Below are the code and all the weights of a small trained network. Each question names an input and a class and asks about switching units off, where a switched-off unit gives its printed mean instead of its output.

import numpy as np


def w(rows, s, z=0):
    codes = np.array(rows[::2]) - 128.0
    scale = np.full(codes.shape[1], s)
    scale[-1] = z or s
    return codes * scale


def f(y):
    return y / 2 * (1 + np.tanh(0.7978845608 * (y + 0.044715 * y**3)))


def log_softmax(a):
    a = a - a.max(-1, keepdims=True)
    return a - np.log(np.exp(a).sum(-1, keepdims=True))


def net(x, mask):
    res = np.array(x, float).reshape(1, 4) / 4 @ E
    y = f(res @ A[0][:, :-1].T + A[0][:, -1])
    res = res + np.where(mask, y, B[0][:, -1]) @ B[0][:, :-1]
    return log_softmax(res[-1] @ U[:, :-1].T + U[:, -1])


A, B = {}, {}
E = w([
[123,100,64,122,189,186,254,46,159,171],'x0',
[176,79,109,247,161,64,104,178,198,119],'x1',
[6,173,64,165,63,181,83,62,214,171],'x2',
[251,83,32,114,84,185,85,134,81,130],'x3',
],0.0086)
A[0] = w([
[71,134,223,153,177,76,187,116,148,157,140],'N0',
[129,178,151,176,59,98,74,151,112,92,146],'N1',
[174,50,75,131,57,165,80,122,128,151,157],'N2',
[123,173,130,42,98,131,128,82,87,147,139],'N3',
[67,117,231,131,178,99,156,135,195,91,70],'N4',
[77,133,92,200,56,147,82,86,171,142,87],'N5',
[191,110,12,128,58,154,155,138,109,77,109],'N6',
[147,59,83,255,171,74,105,135,178,111,153],'N7',
[192,57,238,65,233,47,193,191,54,55,127],'N8',
[128,174,176,84,88,165,142,69,45,121,89],'N9',
[71,195,179,130,134,114,159,144,196,125,3],'N10',
[135,202,167,122,92,135,68,172,107,109,153],'N11',
[85,124,145,45,90,156,129,107,92,134,70],'N12',
[159,86,119,179,148,68,104,126,206,145,107],'N13',
[104,117,114,138,195,197,243,130,151,122,144],'N14',
[161,82,78,159,161,144,232,59,133,185,120],'N15',
[97,135,140,134,101,146,83,220,110,128,98],'N16',
[94,181,131,150,72,152,78,92,182,156,137],'N17',
[102,109,145,125,130,98,63,161,79,104,110],'N18',
],0.0077,0.0025)
B[0] = w([
[128,144,172,141,146,153,27,95,47,111,179],'N0',
[130,142,145,205,86,162,156,193,161,142,179],'N1',
[133,147,218,83,147,143,31,84,52,156,184],'N2',
[65,72,152,53,99,80,154,169,114,89,173],'N3',
[130,122,161,109,116,130,106,108,13,103,174],'N4',
[226,114,3,131,200,162,139,71,156,64,187],'N5',
[105,116,185,141,108,140,49,110,57,124,185],'N6',
[60,33,129,64,148,85,101,192,163,116,197],'N7',
[202,107,60,153,134,181,168,80,166,33,250],'N8',
[57,22,67,116,108,58,163,147,165,103,173],'N9',
[165,137,116,159,98,79,48,90,74,114,161],'N10',
[107,195,156,206,68,154,163,207,198,160,177],'N11',
[69,44,27,78,121,72,114,132,163,102,165],'N12',
[47,58,121,63,158,48,164,162,117,126,168],'N13',
[106,188,134,201,29,171,103,214,169,154,182],'N14',
[80,210,154,232,38,179,163,175,129,181,195],'N15',
[136,167,163,203,41,130,186,164,124,159,160],'N16',
[198,138,60,177,168,171,140,59,166,45,182],'N17',
[141,164,112,178,95,183,151,156,140,164,166],'N18',
],0.0071,0.014)
U = w([
[113,198,143,194,67,160,157,214,167,159,109],'0',
[218,118,54,146,170,147,151,59,175,53,89],'1',
[45,33,107,78,137,38,125,185,159,112,123],'2',
[139,147,186,128,134,123,21,88,7,119,114],'3',
[143,151,161,113,164,140,139,117,177,117,245],'4',
[173,212,164,50,218,32,177,108,145,229,31],'5',
[179,205,153,60,215,17,191,107,137,242,34],'6',
],0.011,0.012)

Each question gives the input, the list of numbers given to net, and the class t.
The units are the neurons (one row each of A and B). Each row of codes is followed by its name. A weight is (code - 128) times the scale printed after its matrix; where a second scale follows, it is the last column's (A, B and U).
mask holds one flag per neuron, in row order. A switched-off neuron (its flag False) gives its mean, the last column of its row in B, instead of its output. The means were averaged over made-up inputs and are rounded, as every weight is.
A unit's drop is (log p(t) with every unit on - log p(t) with that unit switched off) / (log p(t) with every unit on - log p(t) with every unit switched off).
The circuit of an input: a set's keep is (log p(t) with only the set's units on - log p(t) with every unit switched off) / (log p(t) with every unit on - log p(t) with every unit switched off). Starting from the 12 units with the biggest drops (on a tie, the unit counted first), units are removed one at a time, each time the one whose removal leaves the highest keep (on an exact tie, the one counted first), for as long as the keep stays at least 0.8.
units of the circuit, in order: the units of the circuit, biggest drop first
top k neurons: the k neurons with the biggest drops, biggest first
drop when u is switched off: that unit's drop, to one decimal
input [-5,-7,4,2], class 2: top neuron => [N12]
input [-6,0,-5,5], class 0: top 2 neurons => [N11; N5]
input [-3,7,7,6], class 1: top 3 neurons => [N5; N17; N3]
input [-5,5,-4,5], class 0: top 2 neurons => [N1; N18]
input [-8,-8,3,7], class 0: top 4 neurons => [N11; N16; N1; N7]
input [-5,-8,6,8], class 2: top 2 neurons => [N9; N12]
input [3,-4,3,-6], class 3: units of the circuit, in order => [N0; N10]
input [6,6,2,6], class 0: top 2 neurons => [N15; N14]
input [5,8,7,-8], class 2: top 2 neurons => [N7; N13]
input [4,4,6,-7], class 3: top 2 neurons => [N0; N8]
input [-3,-8,3,8], class 2: top 3 neurons => [N9; N12; N3]
input [-2,1,2,1], class 4: top 3 neurons => [N8; N15; N14]
input [6,8,-4,-2], class 2: top 2 neurons => [N7; N13]
input [-7,-6,-4,1], class 0: top neuron => [N11]
input [-4,-3,-1,-7], class 3: top 2 neurons => [N0; N4]
input [5,5,0,-8], class 3: drop when N0 is switched off => 0.4
input [4,-1,4,4], class 0: drop when N0 is switched off => 0.8
input [0,7,5,6], class 2: drop when N8 is switched off => 0.3
input [8,-3,-2,-8], class 0: drop when N14 is switched off => 3.5
input [-6,-2,8,-1], class 1: units of the circuit, in order => [N5]
